Each row of numbers stands for one object and depends on some of the facts below. Use the named rows to name the rest.

Known rows:
[ -5  26 -13   2 -19  31 -19  19   3 -67   3 -27  -4 -20 -20 -51 -25 -20
 -26  17  19   9  30  24  10   1 -21  20 -15  -8  31  28 -21  38]: vodor
[ -9  16  -7   4  -5  14  -6  -4   2   1   5  18  -6   4  -4   2  -2  -8
 -19  10   0  -1  12   1   1  10 -12 -13   6   3  10  18 -22   6]: skostek
[-10  14  -7   5   7   1 -14  -6  10  -4   4  18   0  15  -5  12   5   2
 -21  -2 -12   1  14   6   7   5  -9 -14   6  12  16   5 -23  11]: ribal
[-20   6  12  -9 -11   1   8   9  34  24   0  17   0  14  -4  28  -1  -3
 -10   0 -16 -22  20  14  28 -17 -21 -16  10  20  38 -21 -15  33]: kere
[-21   4  12  -7  -3  -7   1   5  45  26  -7  21  -3  25  -6  42   2   5
 -18 -12 -26 -23  23  26  38 -21 -24 -16  12  30  46 -39 -21  40]: skabri
[  1 -10   0   4   6 -21   9   4  13   1 -11   7 -29   9  -4  13   9  17
 -20 -11 -26   1   0  30 -11 -13 -16   1  -1   5  11 -22  -6  -6]: dadruk
[ -9   0  -2   8  13  -3 -11  -3   1 -12   6   2  14   5  -1  -4   9   3
  -1   3  -7   3   6 -14  -1   2   0  -4   7   0   4  12  -7   1]: stivomam
[  3  -6 -34  10   0 -17  -3  36  -7  14 -11  -9  17  31  -9   4  -5  11
  26 -10   7  18   4  -4  25  16  16  11 -30   8 -14 -45  14 -11]: bopler
[ 40 -60 -40  22   4 -16 -16   7   4 -31 -21  39  30 -22  24  34  32  16
  11  41 -24 -61  12  -6  18 -39  23 -15  16  -3 -52 -20   3  -9]: flifor
[  1   8   0 -18  14  -5 -10  -6  -8  -3   3   4  -3  -5   3  -7  -4  13
  -2  -4  12  -4  -5  -6  -2  -7   2  -3  11  11  -6   4   3  13]: miger
[ -7  -7  -4   3  22 -22 -20  -9  28   0 -14  10  -2  31   0  40  11  17
 -23 -27 -31  -3  12  22  20  -9  -3  -8   7  25  27 -36 -14  13]: tukos
[  9   0   3   6  15 -30 -35 -27  32  -5 -33   9 -14  37  12  53   3 -26
  -3 -23 -24   2 -14  37  21  -9 -10  -6   1  21  23 -35 -10  24]: brivor
[  3   2   7 -22  13  -5  -6  -8 -10   1   3  -1 -15  -8   4  -8 -11  18
  -8   0  16  -3  -3   4  -7  -5  -2  -3  13   6 -15  -6  -2   4]: floguba
[ -8 -22   2   4  36 -37 -31  -9  29  -8 -11  -3  14  32  -1  34  22  26
 -11 -29 -37  -1   8   9  20 -14   4  -3  11  24  23 -38  -4   7]: skodru
[ -3 -25   3   4  29 -37 -24  -8  28  -5 -18  -9   9  27   4  37  19  24
 -10 -32 -37  -2   4  17  21 -17   6   5   8  20  23 -45   6   6]: klikogra
[ -4  -9  22  -8 -33  28  36  11 -17  13  24 -16  -1 -39   6 -38 -11 -22
  23  39  29  -9   0 -19 -17   0  -8   5   1 -33 -15  30   8 -11]: mostur
[ -2 -24   4   5  17 -22 -12  -3  10  -4  -7 -15  12   8   6  11  13  11
   3 -15 -17   0  -2  -2   7  -9   9   7   3   4   9 -17  13  -3]: tragak

How the objects are related:
kemil | Π subom | γ plodrikan
brikli | τ 697 | Π pludum | γ troklatek | Φ goniklum
goniklum | τ 768 | Π litri | γ skivogom
ridror | τ 697 | Π bredrir | γ zibrugrin | Φ maplol
klugal | τ 882 | Π goniklum | γ skivogom | Φ puflakla
beples | τ 882 | Π nozas | γ teflus | Φ stipli
fluklim | τ 697 | Π plasi | γ nuber | Φ dravem
vustaske | Ω skodru | τ 882 | Π stivomam | γ larur | Φ medil
doplipi | τ 768 | Π mufluze | γ lasten
troplofi | τ 882 | Π kere | γ patrum | Φ litri baguk nonin
goko | τ 882 | Π kostubra | γ zakli
kledrevar | τ 768 | Π mutus | γ plibel | Φ tipo
ligodur | τ 697 | Π rikur | γ zibrugrin | Φ gridrum
rifepim | τ 697 | Π bopler | γ trubrik
vodor | Ω debu | τ 697 | Π doplipi | γ lasten
kere | Ω troplofi | τ 697 | Π stumas | γ patrum
garu | Π tikik | γ lasten
plodro | τ 882 | Π zemor | γ taben | Φ plasi klikogra
plego | τ 768 | γ dadruk | Φ skudi
liskis | τ 768 | γ gupo
kabrepul | Ω baguk stumas | τ 882 | γ patrum
patrum | Π mostur | γ klume
linel | Ω brufleskir larek | τ 520 | Π trubrik | γ bredrir
puflakla | τ 768 | γ stuskinas
nepir | τ 697 | Π brodes | γ brapli | Φ rusul
stutem | τ 882 | Π vezek | γ replal
gemor | τ 882 | Π gupo | γ lodore | Φ skabri
flifor | τ 882 | Π skaskir | γ floguba
drorin | τ 520 | γ sesapan
dadruk | Π troba | γ kipli
toror | Π stipli | γ skarerir
trubrik | γ bredrir | Φ gemor
sobem | τ 520 | Π vaplil | γ zeska | Φ kepubul
floplok | τ 882 | γ tosim
debu | Ω mufluze | τ 520 | Π vodor | γ lasten | Φ vagum
bigrigro | τ 768 | Π skivogom | γ nuber | Φ vuvim
sozor | Π plugral | γ kipli
difus | Ω klifliskir | τ 520 | Π klifliskir | γ sesapan
mifel | Ω fuvus | τ 520 | γ pogra | Φ tegrem nonin muletur
skostek | Ω nonin | τ 697 | Π nonin | γ kemil
ritedam | τ 882 | Π zosuskam | γ nogustor | Φ drize
nogustor | Π pidrur | γ bredrir
sepem | τ 520 | γ sozor
gavusir | τ 520 | Π sobem | γ zeska
bredrir | Π ligodur | γ zibrugrin
fuvus | Ω mifel | τ 520 | Π mifel | γ pogra
pogra | γ truto | Φ lasten
plasi | Π bigrigro | γ nuber | Φ goplu
nerok | τ 520 | Π tipo | γ nare | Φ korek
pebok | Ω plozor | τ 768 | Π replal | γ bofuza
kofim | Π suse | γ flada | Φ klogu stutem troba
klifliskir | τ 768 | Π kirek | γ sesapan
replal | Π biklagra | γ bofuza
skudi | Π peflen | γ tosim | Φ beples
truto | Φ goplu difus
vagum | Φ ribal
nozas | Ω beples | τ 882 | γ teflus | Φ stogan
stogri | τ 697 | Π kledrevar | γ plibel | Φ defam
mivem | τ 768 | Π korek | γ zakli | Φ brikli
pobu | Ω gemor | τ 882 | Π treflis | γ lodore
tragak | τ 768 | Π kemil | γ plodrikan
pudan | τ 697 | Π sesapan | γ lodore
stuskinas | γ zakli
zosuskam | Ω suvago | τ 768 | γ nogustor
biskin | τ 882 | γ dola | Φ bofuza
flustisa | Π vagul | γ brapli | Φ pogra
mufluze | τ 768 | γ lasten
larek | τ 697 | Π brufleskir | γ bredrir
subom | Ω klikogra tragak | τ 520 | γ plodrikan | Φ goplu
korek | Ω trobos mivem | τ 520 | Π stuskinas | γ zakli
kepubul | Ω brotrubron | τ 768 | Π dravem | γ kofim | Φ studer
doflir | Ω ligodur | τ 882 | γ zibrugrin
teplan | τ 768 | Π gavusir | γ zeska
gupo | Π leston | γ lodore | Φ nerok
maplol | τ 768 | Π kepubul | γ kofim
bufuflo | Ω bopler | τ 882 | γ trubrik
miger | τ 697 | γ kostubra | Φ kluplol peflen
skodru | τ 882 | Π vustaske | γ larur | Φ taben tukos
vuvim | Ω debu | τ 697 | Π debu | γ lasten | Φ gridrum maplol
pidrur | Ω linel | τ 882 | Π linel | γ bredrir
larur | Π stogri | γ plibel
mostur | γ klume | Φ stivomam
kirek | Ω klifliskir | τ 520 | Π gridrum | γ sesapan
vezek | τ 882 | Π sulam | γ replal
galu | τ 768 | Π tobi | γ plasi
nare | Φ mivem
drize | τ 882 | Π liskis | γ gupo | Φ klogu
flalar | Ω deklel | τ 520 | γ floguba | Φ difus
kefis | Π rugel | γ truto
brodes | τ 882 | γ brapli
statrek | τ 882 | γ medil
mabrol | τ 882 | Π bufuflo | γ trubrik | Φ plozor
zemor | τ 768 | Π drebon | γ taben | Φ peflen bopler
stivomam | τ 697 | Π defam | γ larur | Φ biklagra
skivogom | Π bika | γ nuber | Φ bigrigro votok
studer | τ 520 | Π fuvus | γ pogra | Φ stagrek
groramam | τ 768 | Π flalar | γ floguba | Φ mabrol ribal
muletur | τ 520 | γ plugral
sulam | τ 882 | γ replal | Φ bopler
baguk | τ 882 | Π kabrepul | γ patrum | Φ plibel
drasu | τ 520 | γ flustisa | Φ maskun
gridrum | τ 520 | Π drorin | γ sesapan
rusul | Ω biskin | τ 520 | Π biskin | γ dola
leston | Ω pudan | τ 882 | Π pudan | γ lodore | Φ stogri vagum vuvim
deni | τ 520 | γ skivogom | Φ maskun
zeska | Π patrum | γ klume | Φ skudi
bilik | Ω nonin | τ 520 | Π skostek | γ kemil
tibruk | Ω goniklum | τ 768 | Π deni | γ skivogom
troklatek | Π statrek | γ medil
treflis | γ lodore
skaskir | τ 697 | Π groramam | γ floguba | Φ sosinar kluplol
bopler | τ 697 | Π fufil | γ trubrik | Φ teplan
flikal | Π floplok | γ tosim
bofuza | Φ teflus
medil | Φ bilik stogan
taben | Π kofim | γ flada | Φ defam
zoluzol | τ 697 | Π tibruk | γ skivogom | Φ tipo kledrevar suse
tipo | τ 768 | γ nare | Φ difus
ribal | Ω rafem | τ 768 | Π rafem | γ mibur
defam | τ 882 | Π zime | γ larur | Φ teflus
subrofu | τ 882 | Π klogu | γ skudi
pletok | τ 882 | Π kefis | γ truto | Φ nepir
tragek | τ 697 | Π rifepim | γ trubrik | Φ stogri
mutus | τ 882 | Π tomen | γ plibel
sosinar | τ 768 | γ troba
vaplil | τ 882 | Π goplu | γ zeska | Φ skarerir zoluzol
tegrem | Ω drutrir | τ 882 | Π ribal | γ mibur | Φ suse
drutrir | Ω tegrem | τ 768 | γ mibur | Φ mostur
pame | τ 520 | γ troklatek | Φ mivem
teflus | Π dadruk | γ kipli | Φ beples
brivor | τ 882 | Π difus | γ sesapan
suse | τ 882 | γ flada | Φ beples
stumas | τ 882 | Π lofen | γ patrum
votok | τ 520 | γ flikal | Φ maplol
brufleskir | τ 697 | Π nogustor | γ bredrir
truflir | τ 697 | γ gregrur | Φ stogri
vagul | Ω brodes | τ 697 | Π nepir | γ brapli
stogan | τ 520 | γ kefis | Φ beples
bika | τ 882 | Π zarotri | γ nuber
drebon | Ω zemor | τ 520 | γ taben
tikik | τ 697 | Π vuvim | γ lasten
rikur | τ 882 | Π skudom | γ zibrugrin
maskun | Ω plozor | τ 882 | Π pebok | γ bofuza
pludum | τ 520 | Π pame | γ troklatek
kluplol | Π gemor | γ lodore
tobi | τ 768 | γ plasi
brotrubron | Ω dravem maplol | τ 768 | γ kofim | Φ lasten galu
rugel | τ 697 | Π pogra | γ truto
klikogra | τ 520 | Π tragak | γ plodrikan | Φ goniklum biskin
biklagra | Ω beple | τ 882 | γ bofuza
dola | Π muletur | γ plugral | Φ teplan
goplu | τ 697 | γ zeska
skabri | Ω vaplil | τ 520 | Π teplan | γ zeska | Φ sulam
fufil | τ 697 | Π mabrol | γ trubrik
brapli | Φ goplu
peflen | Π flikal | γ tosim
sesapan | Π pobu | γ lodore | Φ brikli
plozor | Ω maskun | τ 768 | Π beple | γ bofuza | Φ troplofi
troba | Π sozor | γ kipli
klogu | τ 882 | γ skudi | Φ kledrevar korek
tomen | Ω mutus | τ 882 | γ plibel
zarotri | τ 882 | γ nuber
flotrufi | τ 520 | γ garu | Φ difus teplan
litri | Ω goniklum | τ 520 | Π zoluzol | γ skivogom
beple | Ω pebok | τ 697 | Π maskun | γ bofuza | Φ brikli bilik klume
deklel | Ω flifor skaskir | τ 697 | Π flifor | γ floguba
dravem | τ 520 | Π brotrubron | γ kofim | Φ sesapan
suvago | Ω zosuskam plepal | τ 882 | Π plepal | γ nogustor | Φ difus
tukos | τ 697 | Π troklatek | γ medil | Φ biklagra
zime | τ 882 | γ larur
plepal | τ 882 | Π ritedam | γ nogustor
gretim | Ω floplok | τ 520 | Π skudi | γ tosim
stipli | τ 768 | γ skarerir | Φ nerok
trobos | Ω goko | τ 768 | Π mivem | γ zakli
lofen | Ω stumas | τ 768 | Π baguk | γ patrum
skudom | τ 768 | Π doflir | γ zibrugrin | Φ ligodur
gregrur | γ vagum
plugral | γ kipli
mibur | Π deklel | γ floguba
kostubra | Π trobos | γ zakli
stagrek | τ 520 | γ treflis
rafem | τ 697 | Π drutrir | γ mibur
dadal | τ 520 | γ kluplol | Φ tegrem
nonin | Ω bilik | τ 882 | γ kemil | Φ stutem

Rows to name:
No name comes twice in this set of rows, the named rows included.
[  3  -7  -1   5  -5  -7  20   8  -1  -1  -1   3 -28  -5  -1  -7   6   7
 -13   1 -14   3  -7  18 -22  -9 -15   3  -4  -7  -1  -1   0 -12] -> troba
[ -5  -1 -17   5  16 -25 -18   5  24   8 -18  10   1  42  -8  38   6  19
 -15 -27 -21   4  15  22  29  -1   0  -3  -7  28  19 -49 -11   9] -> ridror
[  4   1  -3   5 -21  23  -7  28 -15 -78  11 -61  15 -45 -10 -80 -17 -22
  11  23  29  12  11  -7  -5  -4  -2  37 -21 -30   8  41  16  21] -> mufluze
[ -5  23  -6   7 -27  38  12   4 -25  -3  21  10   1 -29  -1 -40 -10 -27
   1  37  25   4   0 -24 -19  21  -8  -7   0 -22 -10  60 -10  -5] -> subom
[ -5  23 -13  -2  -8  15 -29  15  23 -66  -5 -20  -8   2 -21 -23 -18  -9
 -40  -2   1   6  37  38  22  -5 -23  16 -10   9  47   1 -31  47] -> vuvim
[ -2 -14   8  -6   6  -4  -4 -11  10   0  -1  -5 -10  10   2  13   2  10
 -14  -6  -8   0  12  19   1   0  -6   2   7   0   4 -20 -13  -9] -> kefis
[  3  11 -36  12 -16   6   8  37 -22  15   2   0  13  15 -13 -17 -14  -4
  24  13  24  21   5 -16  14  26  11   7 -31  -4 -19 -16   6 -12] -> ritedam
[  2 -11 -33   8   5 -23  -6  32  -3  13 -13 -14  16  33  -7  10  -2  15
  25 -13   1  20   4  -2  26  12  19  13 -29  10 -11 -53  17 -11] -> plepal
[  8 -12   8  -5  13 -25 -24 -26  31   0 -27   3 -23  34  10  50   1  -5
 -15 -21 -22   0  -1  45  15  -9 -13  -2   3  14  17 -48 -16   7] -> kluplol
[  1   6 -14  12 -17  14  11  18 -19   3   8  -3  12  -6  -3 -26  -6 -11
  19  17  18  10  -1 -20  -4  15   7   3 -14 -13 -16  16   8 -10] -> skudom

The same objects again, as new rows of numbers:
Some rows with their names:
[ 24  13 -34 -17  -3  -6  18  -1   7  43 -53  -8  12]: bilik
[ 16   5 -28 -13   4  -1   8   2   2  43 -57 -11  14]: teflus
[ 36  15   0 -36 -27  26 -13  15  -8  39 -12  29  38]: korek
[  9  51  22 -16 -35  16 -15   9  -5  34  -6  -4  -2]: skaskir
[ 29  16 -22 -13 -14   7  -1  -5   0  43 -47 -11  30]: plepal
[ 26   3 -13 -15 -16  12  -9  10   0  38 -37   3  22]: nuber
[ 26   6 -13 -18 -24  30 -25   8  -5  35 -14  22  25]: sobem
[ 24  14 -24 -23 -20  13  -1   0  -3  50 -33  11  31]: dadal
[ 24  18 -15 -19 -16  10  -2   5   3  41 -33   9  27]: nonin
[ 37  11 -23 -21 -13   8   4  -2  -6  41 -46 -10  26]: rifepim
[ 28   2   0 -19 -24  15 -19  16  -3  34 -28  12  27]: skivogom
[ 28  11 -17 -14 -11  22  -5   3  -2  41 -35   4  26]: tosim
[ 30  11 -26 -28  -7   2  12   4   0  40 -41   2  16]: skostek
[ 41  19 -16   5   2  21 -11 -24 -22  47 -32  31  61]: dravem
[ 29   9 -36 -32 -15   3  11  -1  -6  50 -43   4  25]: difus
[ 29  11 -27 -25  -8   1  12   3   0  41 -41   2  17]: vagul
[ 22   8 -32 -15  -8 -15  14   3   9  41 -56 -10   9]: fluklim

Which object is each row?
No name comes twice in this set of rows, the named rows included.
[ 51  11  16 -28 -34  55 -37   8 -25  34  -6  19  55] -> trubrik
[ 23   3 -32 -13 -12  13  -7   1   1  38 -35   5  12] -> teplan
[ 19  23 -36  -9  -3  -8  17  -5  14  45 -54 -10  15] -> skodru
[ 51  14  -9  -8  -1  30 -15 -18 -32  43 -20  44  64] -> brotrubron
[ 32  14  -2 -30 -39  48 -34   7 -18  49  -6  35  59] -> sesapan
[ 20  10  11 -25 -19  33 -27  16 -12  38 -16  26  41] -> plugral
[ 16  11 -19 -11 -16  -9  -1   6  11  40 -48  -3  18] -> goniklum
[ 16   4 -40  -4  -9   5  -2  -3   8  40 -45  -7   8] -> troplofi
[ 33  16 -17 -27 -13   9   5   6  -1  40 -31  11  23] -> drebon
[ 49  10 -26  -6  11  14   5 -22 -25  45 -40  24  49] -> kepubul
[ 28   1 -21 -11 -15  31 -19   3  -5  36 -26   7  21] -> mostur
[ 26   2 -21 -13 -11   3  -1   6   3  38 -47  -6  16] -> plasi
[ 29  14  14 -28 -37  27 -29  20  -7  35  -4  36  41] -> zarotri

The same objects again, as new rows of numbers:
Some objects and their rows:
[  5  10  34 -43  -1  14   4  14  14   0  -4 -21  -9]: bika
[ 26  11  14 -44   9  20  -5  -1  28 -13  -1 -14   6]: vuvim
[ 18   0  25 -27  -2  18  -3  13  21  -6   0 -14  -2]: tosim
[ 18  -4   9 -31  -2  24  -5  13  27 -10   0  -8   8]: skudi
[  9   0   8 -36  -2  22  -1  13  27  -8  -1  -8  -1]: trobos
[ 17  -1  25 -28  -2  18  -3  13  21  -7   0 -13  -3]: plibel
[ 16   6  25 -41  -5  19   3  13  24  -4   1 -15  -6]: rikur
[ 13  11  38 -41  -6  15   6  14  19   0   0 -18 -11]: skudom
[  3  13  46 -45  -3  11   7  15   8   4  -6 -25 -14]: tobi
[ 30  -3  -8 -41  -5  28  -5  10  48 -14   5 -12  11]: suvago
[ 18  17  56 -48   1   9   8   6   6  -2   2 -14 -15]: nozas
[ 16   0   6 -27   7  29  -2  14  33 -16  -2 -10   5]: teplan
[ 15   2  24 -34  -3  20  -1  13  20  -6  -1 -11   0]: kofim
[ 16  -7 -16 -37   2  28  -7  12  38 -17   3  -6  11]: studer
[ 22  25  64 -37  11  14   8   5   9  -4  -7 -23 -14]: kabrepul
[  7  14  49 -40  -3  12   8  14   8   2  -2 -18 -16]: pame
[  8  14  48 -40  -3  12   8  14   8   2  -2 -18 -16]: tipo

Rows to name:
No name comes twice in this set of rows, the named rows included.
[  9  -3   8 -35  -9  23   1  18  32  -6   1  -9  -3] -> ligodur
[  2   5  47 -40 -10  12  11  16   7   1   0  -3 -20] -> biskin
[ 21  14  35 -33  10  21   2   7  21 -10  -5 -17  -4] -> lofen
[  9   3  29 -39  -3  17  -1  15  17  -1  -6 -20   0] -> skivogom
[ 18   4  32 -23   2  24   1  15  21  -9  -5 -12  -1] -> patrum
[ 20  -4  18 -52   4  24   3  36  13 -17  25 -36   5] -> maskun
[  9 -14 -18 -36  -4  28  -5  15  38 -18   4   5   8] -> beples
[ 10  -9 -12 -22   3  33  -4  19  40 -18  -2  -4   8] -> troplofi
[ 17  -5 -13 -38   4  27  -8  10  38 -18   3  -7  12] -> bilik
[ 26   1  -3 -31  13  31  -7   9  38 -22  -1 -12  13] -> skabri
[ 13   8  43 -34  -5  15   4  14  11   0  -3 -14  -8] -> replal

